Here is a tiny trained network, its code and every weight. The questions are about switching its units off for an input and a class, where a switched-off unit gives its printed mean instead of its output.

import numpy as np


def w(rows, s, z=0):
    codes = np.array(rows[::2]) - 128.0
    scale = np.full(codes.shape[1], s)
    scale[-1] = z or s
    return codes * scale


def norm(h):
    return h / np.sqrt((h * h).mean(-1, keepdims=True) + 1e-5)


def f(y):
    return y / 2 * (1 + np.tanh(0.7978845608 * (y + 0.044715 * y**3)))


def log_softmax(a):
    a = a - a.max(-1, keepdims=True)
    return a - np.log(np.exp(a).sum(-1, keepdims=True))


def net(x, mask):
    res = np.array(x, float).reshape(1, 5) / 4 @ E
    u = 0
    for l in range(2):
        y = f(norm(res) @ A[l][:, :-1].T + A[l][:, -1])
        res = res + np.where(mask[u : u + 9], y, B[l][:, -1]) @ B[l][:, :-1]
        u += 9
    return log_softmax(norm(res)[-1] @ U[:, :-1].T + U[:, -1])


A, B = {}, {}
E = w([
[138,60,152,239,141,69,55],'x0',
[151,136,128,158,160,203,136],'x1',
[178,54,53,75,115,131,71],'x2',
[126,150,193,64,177,103,1],'x3',
[213,148,142,120,155,60,170],'x4',
],0.005)
A[0] = w([
[102,19,87,143,98,198,74,254],'0.n0',
[113,115,168,108,75,67,102,191],'0.n1',
[159,32,58,58,185,149,126,135],'0.n2',
[140,107,102,168,9,135,168,108],'0.n3',
[125,106,40,187,63,105,186,92],'0.n4',
[73,124,254,122,132,150,171,173],'0.n5',
[174,94,103,199,241,82,135,142],'0.n6',
[119,122,202,147,186,182,162,100],'0.n7',
[214,98,135,121,33,143,136,76],'0.n8',
],0.0066,0.002)
B[0] = w([
[38,154,166,148,65,105,145,254],'0.n0',
[136,176,111,92,84,185,163,187],'0.n1',
[101,112,220,149,40,66,235,208],'0.n2',
[116,197,212,128,102,180,78,191],'0.n3',
[173,203,171,122,170,210,93,222],'0.n4',
[86,40,170,177,2,136,150,228],'0.n5',
[54,197,102,69,140,74,152,227],'0.n6',
[139,116,137,32,75,65,172,173],'0.n7',
[138,113,169,143,177,130,136,149],'0.n8',
],0.0075,0.0033)
A[1] = w([
[76,192,196,156,129,83,44,130],'1.n0',
[159,136,171,80,43,109,74,188],'1.n1',
[190,227,89,80,222,44,232,114],'1.n2',
[128,139,130,3,127,232,198,150],'1.n3',
[52,89,187,177,208,219,108,130],'1.n4',
[2,217,85,176,44,91,163,249],'1.n5',
[136,45,212,40,117,103,9,73],'1.n6',
[159,162,157,123,52,42,162,67],'1.n7',
[21,115,66,194,96,186,85,95],'1.n8',
],0.0059,0.0013)
B[1] = w([
[184,141,47,129,209,176,131,189],'1.n0',
[194,199,110,208,137,158,166,183],'1.n1',
[42,154,131,82,93,123,26,192],'1.n2',
[179,73,99,173,231,46,2,191],'1.n3',
[207,171,182,100,170,84,80,144],'1.n4',
[217,93,71,80,136,49,105,255],'1.n5',
[190,160,206,151,127,213,221,161],'1.n6',
[111,77,113,158,85,142,138,191],'1.n7',
[80,120,149,50,160,96,108,160],'1.n8',
],0.0065,0.0079)
U = w([
[240,255,209,131,145,201,102,120],'0',
[194,135,96,128,171,51,61,189],'1',
[197,151,141,137,119,81,97,231],'2',
[152,110,219,159,51,83,192,127],'3',
[50,183,197,46,103,114,73,194],'4',
[63,133,87,152,162,157,135,61],'5',
[95,68,85,184,198,214,166,5],'6',
[88,91,87,217,173,181,162,4],'7',
],0.0089,0.004)

Each question gives the input, the list of numbers given to net, and the class t.
The units are the neurons (one row each of A and B). Each row of codes is followed by its name. A weight is (code - 128) times the scale printed after its matrix; where a second scale follows, it is the last column's (A, B and U).
mask holds one flag per neuron, layer by layer. A switched-off neuron (its flag False) gives its mean, the last column of its row in B, instead of its output. The means were averaged over made-up inputs and are rounded, as every weight is.
A unit's drop is (log p(t) with every unit on - log p(t) with that unit switched off) / (log p(t) with every unit on - log p(t) with every unit switched off).
The circuit of an input: a set's keep is (log p(t) with only the set's units on - log p(t) with every unit switched off) / (log p(t) with every unit on - log p(t) with every unit switched off). Starting from the 12 units with the biggest drops (on a tie, the unit counted first), units are removed one at a time, each time the one whose removal leaves the highest keep (on an exact tie, the one counted first), for as long as the keep stays at least 0.8.
units of the circuit, in order: the units of the circuit, biggest drop first
k most important neurons: the k neurons with the biggest drops, biggest first
k most important neurons of layer l: the k neurons of layer l with the biggest drops, biggest first
input [-5,-1,3,-5,-3], class 0: 2 most important neurons => (0.n4 0.n3)
input [-5,-4,-3,3,5], class 1: 2 most important neurons => (1.n3 0.n2)
input [-7,3,-6,4,6], class 1: 2 most important neurons => (1.n3 0.n2)
input [-3,-2,2,-5,6], class 4: 2 most important neurons => (1.n2 0.n5)
input [1,-4,7,4,-2], class 3: units of the circuit, in order => (0.n2 1.n6)
input [-2,0,-3,8,7], class 0: 2 most important neurons => (1.n6 1.n5)
input [-1,0,-4,-2,5], class 4: 4 most important neurons => (1.n2 0.n0 0.n2 1.n0)
input [-6,0,-5,2,-3], class 1: 2 most important neurons of layer 1 => (1.n3 1.n5)
input [1,2,5,0,-2], class 3: units of the circuit, in order => (0.n2)
input [-6,6,0,-2,7], class 4: 2 most important neurons => (1.n2 1.n5)
input [-7,-2,3,-7,5], class 0: 4 most important neurons of layer 0 => (0.n4 0.n3 0.n6 0.n7)
input [-8,-3,-4,2,5], class 1: units of the circuit, in order => (1.n3 0.n2)
input [4,-3,-1,4,6], class 4: 3 most important neurons => (1.n2 0.n6 0.n0)
input [-8,3,2,8,-8], class 0: 2 most important neurons of layer 0 => (0.n6 0.n1)
input [-8,8,4,-5,4], class 1: 4 most important neurons => (1.n3 1.n6 0.n5 1.n1)
input [-5,0,-8,-1,-2], class 3: units of the circuit, in order => (0.n5)
input [4,-2,-4,-4,3], class 0: 2 most important neurons => (0.n4 0.n3)
input [-3,0,5,3,6], class 4: units of the circuit, in order => (1.n2 1.n5)
input [-5,-8,-8,2,-2], class 2: 2 most important neurons => (1.n5 0.n2)
input [6,6,2,-7,0], class 0: 3 most important neurons => (0.n4 0.n3 1.n3)
input [-1,-5,6,-6,7], class 4: units of the circuit, in order => (1.n2 0.n5 1.n5 0.n4)
input [-6,-3,-7,0,-6], class 3: 3 most important neurons of layer 0 => (0.n5 0.n4 0.n6)
input [6,-1,5,7,2], class 0: units of the circuit, in order => (1.n6)
input [7,3,8,-1,-8], class 3: 2 most important neurons of layer 1 => (1.n3 1.n2)
